Each row has a name. Each piece below is followed by the name of the row it came from, unless a question asks for something else. Each question is about the rows just above it. Some pieces are copies with a little noise.

(26): [114  99 163 170 128 124]
(176): [ 92 129 195 161 137 149]
(151): [ 92 124 163 173 128 128]
(62): [ 90  99 163 172 128 128]
(51): [101  92 181 148 116 151]
(152): [101  92 181 148 116 115]
(88): [ 97 114 158 106  94 153]
(2): [ 97 114 151 106  94 153]
[ 89  99 164 171 129 128] : (62)
Go on from [163 172 128] to the end of its row. : [128]
Where do [114  99 163 170 128 124] appear? : (26)

(89): [ 82 162 163 126 171 154 113 181]
(112): [168 153 154 116 121  92 159 133]
(84): [179 140 156 110 166  96 107 180]
(61): [143 122 173 165 105  84  84  85]
(96): [ 94 166 132 162 160 100 126 179]
(78): [ 82 162 163 126 166  96 107 181]
Repeated in (61): : [84]
The rest of the row after [173 165]: : [105  84  84  85]

(7): [131 123 128 142 151 118]
(105): [129 125 135 159 124 130]
(71): [122 132 134  99 119 131]
(91): [128 139 131 111 115 134]
(147): [125 114 130 178 103 130]
[129 124 135 160 124 130] : (105)
After [125 135], its row goes on with : [159 124 130]

(138): [165 152 107 172 149]
(163): [115 100 147 141 107]
(157): [169 124 114 125 105]
(36): [134 127 142 124 134]
(129): [107 146 143 151 168]
(122): [114 100 147 151 106]
(113): [ 75 147 100 114 148]
[133 128 142 124 134] : (36)
[125 114] is which row, read backwards? : (157)
[115 100 147 141 107] : (163)
[167 125 114 124 105] : (157)
After [115 100 147], its row goes on with : [141 107]

(144): [150  70 112  90  90]
(60): [113 144 136  76 141]
(18): [144 139 116 139 139]
(125): [111  77 175 113 109]
(3): [111  77 175  77 152]
Repeated in (144): : [90]
[111  77 175 113 109] : (125)
Which value appears more than once in (18)? : [139]
Repeated in (3): : [77]

(35): [ 76 145  82 170  82 100 113 102 140 160 185 172 109 183 168 124  76 163
 143  89]
(24): [113 194 156  70 118 191 173 180  78 180 185  64 142  69  67 166 142 103
 172 159]
(81): [147 169  94 117 169 137 130 138  93 175  65 127  83 138 159 141 104 162
 143  86]
(47): [ 93 168 143 187 151 127 172 166 189 123  97 109 173 111  76 149 108 105
 189 154]
(14): [ 76 145  82 170 173 100 113 105 123 189  76 111 109 173 173 108 173 149
  97  89]
The rest of the row after [ 83 138 159]: : [141 104 162 143  86]
Which row holds [189 105 108 149  76 111 173 109  97 123 189 166] read backwards? : (47)
The rest of the row after [163 143]: : [89]
Which value appears more than once in (47)? : [189]

(116): [144 114 124 106 133 104 101 101 148 122 141 111 122 136 151 147 145 110
 110 138 159 134 142 121 155 102 130 147 117 143 114 127 136 116 135 119
 130 119 138 101 112 134 133 126 128 139 112  91 140 117 140]
(15): [146 121  97  96 146 122 107 102 151 144 156 109 122 137 152 150 128 112
 112 160 167 117 126 110 164 126 129 138 127 125 125 133 126 123 127 124
 122 122 136 129 121 124 124 126 129 127 131 118 127 119 142]
(160): [121 147 122 133 143 140 159 150 122 140 124 154 138 117 108 122 119 130
 136 132 111 110 118 139 104 140 157 114 110 101 142 153 128 136  91 130
 132  75 142 114 106 156 125 101 132 119 133 118 120  91  99]
(95): [125 139 139 145 124 133 142 140 118 125 115 146 141 121 114 122 127 131
 134 110 110 128 132 134 111 137 149 114 106 110 142 145 117 133 101 136
 130  89 142 122 109 148 112 117 117 111 146 119 126 107 132]
(82): [124 150 131 135 140 141 145 151 121 135 122 147 141 119 110 117 122 125
 129 121 105 113 127 145 113 141  87 141 146 123 113 122 160 127  88 127
 136 109 120 126 152 121 133 144 130 151  99 116 130 134 160]
(126): [134 134 110 122 152 143 147 140 136 165 136 126 142 128 124 128 124 121
 134 149 128  95 110 131 117 145 109 141 147 143 127 108 138 121 142 130
 122 160 118 137 144 121 133 145 113 137 118 121 106 149 163]
(131): [147 118  90  93 154 127  94 102 141 150 160 103 121 138 158 150 137 116
 110 157 155 107 114 109 163 116 132 157 109 154  96 139 140 114 151 127
 130 106 132  89 107 117 134 122 112 118 133  82 125 145 132]
(143): [147 120 117 107 130 113 103  92 139 131 138 108 123 140 157 150 143 116
 110 135 154 135 130 106 169 106 164 123 104 112 140 144 117 129  99 130
 124  82 144 118 109 153 115 117 130 138 147 159 111 136 117]
[147 120 117 107 130 113 103  92 138 132 139 109 123 140 157 151 143 115
 110 135 155 135 130 105 169 106 164 122 105 111 141 145 118 130 100 131
 123  82 143 119 109 154 114 117 131 139 146 158 110 136 117] : (143)
The rest of the row after [121 133 145]: : [113 137 118 121 106 149 163]
[122 148 122 133 143 140 159 149 122 141 124 154 138 117 108 122 119 130
 137 132 111 111 119 139 105 139 157 114 110 102 141 153 128 137  91 130
 132  77 142 114 107 156 124 102 131 119 132 118 119  92  98] : (160)

